Below are the code and all the weights of a small trained network. Each question names an input and a class and asks about switching units off, where a switched-off unit gives its printed mean instead of its output.

import numpy as np


def w(rows, s, z=0):
    codes = np.array(rows[::2]) - 128.0
    scale = np.full(codes.shape[1], s)
    scale[-1] = z or s
    return codes * scale


def norm(h):
    return h / np.sqrt((h * h).mean(-1, keepdims=True) + 1e-5)


def f(y):
    return np.maximum(y, 0)


def log_softmax(a):
    a = a - a.max(-1, keepdims=True)
    return a - np.log(np.exp(a).sum(-1, keepdims=True))


def net(x, mask):
    res = np.array(x, float).reshape(1, 5) / 4 @ E
    u = 0
    for l in range(2):
        y = f(norm(res) @ A[l][:, :-1].T + A[l][:, -1])
        res = res + np.where(mask[u : u + 14], y, B[l][:, -1]) @ B[l][:, :-1]
        u += 14
    return log_softmax(norm(res)[-1] @ U[:, :-1].T + U[:, -1])


A, B = {}, {}
E = w([
[154,234,171,118,186],'x0',
[101,79,116,40,174],'x1',
[122,129,130,127,128],'x2',
[5,114,171,192,179],'x3',
[93,151,192,90,67],'x4',
],0.0017)
A[0] = w([
[128,106,138,79,168,3],'0.n0',
[94,144,154,153,117,120],'0.n1',
[168,140,14,207,234,69],'0.n2',
[199,170,90,95,95,159],'0.n3',
[168,173,131,240,105,93],'0.n4',
[78,152,148,183,179,47],'0.n5',
[153,150,157,91,201,99],'0.n6',
[164,149,126,166,96,90],'0.n7',
[145,199,139,184,99,99],'0.n8',
[166,255,171,139,209,23],'0.n9',
[104,168,199,91,65,8],'0.n10',
[139,68,111,42,169,118],'0.n11',
[142,108,85,135,184,71],'0.n12',
[144,98,117,209,61,137],'0.n13',
],0.0049,0.0021)
B[0] = w([
[120,186,114,86,168,146],'0.n0',
[203,101,144,137,148,180],'0.n1',
[79,57,251,30,3,250],'0.n2',
[151,68,164,223,208,255],'0.n3',
[73,157,140,58,186,223],'0.n4',
[171,99,139,155,163,198],'0.n5',
[93,164,96,160,86,199],'0.n6',
[125,178,108,62,200,171],'0.n7',
[79,132,123,66,165,201],'0.n8',
[94,102,45,197,52,245],'0.n9',
[138,79,216,79,46,183],'0.n10',
[71,228,131,125,165,227],'0.n11',
[109,122,180,108,87,171],'0.n12',
[60,175,93,87,159,226],'0.n13',
],0.0041,0.0024)
A[1] = w([
[250,127,114,69,123,140],'1.n0',
[45,91,127,152,86,92],'1.n1',
[88,181,153,138,48,252],'1.n2',
[133,206,129,213,99,41],'1.n3',
[109,198,179,103,110,86],'1.n4',
[249,126,63,134,123,118],'1.n5',
[142,51,171,253,219,56],'1.n6',
[165,99,233,77,46,28],'1.n7',
[89,96,31,144,83,39],'1.n8',
[80,55,68,86,123,166],'1.n9',
[123,133,202,115,98,14],'1.n10',
[224,146,82,89,143,164],'1.n11',
[40,96,177,147,180,152],'1.n12',
[81,142,37,133,40,77],'1.n13',
],0.0038,0.0012)
B[1] = w([
[68,143,232,223,166,146],'1.n0',
[212,155,111,160,128,212],'1.n1',
[136,75,33,125,164,223],'1.n2',
[156,84,40,130,111,150],'1.n3',
[116,89,87,89,128,179],'1.n4',
[156,127,202,205,160,144],'1.n5',
[216,146,222,160,181,174],'1.n6',
[117,28,155,119,41,194],'1.n7',
[141,157,22,159,92,149],'1.n8',
[152,220,79,204,89,196],'1.n9',
[130,62,76,110,92,164],'1.n10',
[113,122,216,185,181,145],'1.n11',
[254,160,144,103,114,252],'1.n12',
[176,89,77,196,176,161],'1.n13',
],0.0029,0.0036)
U = w([
[108,29,172,76,13,140],'0',
[182,118,240,215,181,85],'1',
[135,133,3,204,91,97],'2',
[58,205,109,41,174,66],'3',
[164,119,115,112,107,255],'4',
],0.0068,0.0019)

Each question gives the input, the list of numbers given to net, and the class t.
The units are the neurons (one row each of A and B). Each row of codes is followed by its name. A weight is (code - 128) times the scale printed after its matrix; where a second scale follows, it is the last column's (A, B and U).
mask holds one flag per neuron, layer by layer. A switched-off neuron (its flag False) gives its mean, the last column of its row in B, instead of its output. The means were averaged over made-up inputs and are rounded, as every weight is.
A unit's drop is (log p(t) with every unit on - log p(t) with that unit switched off) / (log p(t) with every unit on - log p(t) with every unit switched off).
The circuit of an input: a set's keep is (log p(t) with only the set's units on - log p(t) with every unit switched off) / (log p(t) with every unit on - log p(t) with every unit switched off). Starting from the 12 units with the biggest drops (on a tie, the unit counted first), units are removed one at a time, each time the one whose removal leaves the highest keep (on an exact tie, the one counted first), for as long as the keep stays at least 0.8.
circuit, biggest first: the units of the circuit, biggest drop first
unit that matters most: the unit with the biggest drop
top k neurons: the k neurons with the biggest drops, biggest first
top k neurons in layer l: the k neurons of layer l with the biggest drops, biggest first
input [6,-3,2,-8,5], class 1: circuit, biggest first	[0.n3, 1.n0]
input [6,4,4,2,1], class 2: unit that matters most	0.n9
input [8,-7,-4,6,5], class 2: circuit, biggest first	[0.n9, 1.n3]
input [8,-8,3,-4,1], class 2: top 2 neurons	[0.n9, 1.n3]
input [-7,-7,-3,-8,2], class 1: top 2 neurons	[0.n9, 0.n3]
input [-7,-1,-2,4,-8], class 0: top 2 neurons in layer 0	[0.n2, 0.n9]
input [-7,-5,3,-2,4], class 2: circuit, biggest first	[0.n2, 0.n13]
input [5,-8,-5,0,1], class 3: top 2 neurons	[0.n4, 0.n8]
input [5,1,-2,3,4], class 2: circuit, biggest first	[0.n9, 0.n2]
input [-8,-3,1,5,3], class 2: top 3 neurons	[0.n3, 0.n13, 0.n2]
input [1,-6,-2,5,-2], class 3: circuit, biggest first	[0.n4, 0.n3]
input [-3,8,1,-8,7], class 1: circuit, biggest first	[0.n2, 0.n3, 1.n0, 1.n11]
input [2,3,-5,-8,6], class 1: circuit, biggest first	[0.n3, 1.n0]
input [-8,4,-7,-2,1], class 2: top neuron	[0.n2]
input [1,4,6,6,-6], class 0: top 2 neurons	[0.n2, 0.n3]
input [-8,4,-7,5,3], class 2: top 2 neurons	[0.n2, 0.n3]
input [-5,-3,-1,-6,0], class 1: top 2 neurons	[0.n9, 0.n3]
input [-7,4,1,-8,2], class 1: top 2 neurons	[0.n2, 0.n9]
input [-5,3,6,3,-7], class 0: top 2 neurons	[0.n2, 0.n9]
input [3,1,-3,2,-6], class 0: top neuron	[0.n2]
input [-3,-6,-4,1,4], class 3: top 2 neurons	[0.n13, 0.n2]
input [-7,-4,5,2,6], class 2: top 2 neurons in layer 0	[0.n2, 0.n13]
input [-1,-1,5,-6,-4], class 1: top 2 neurons in layer 0	[0.n3, 0.n10]
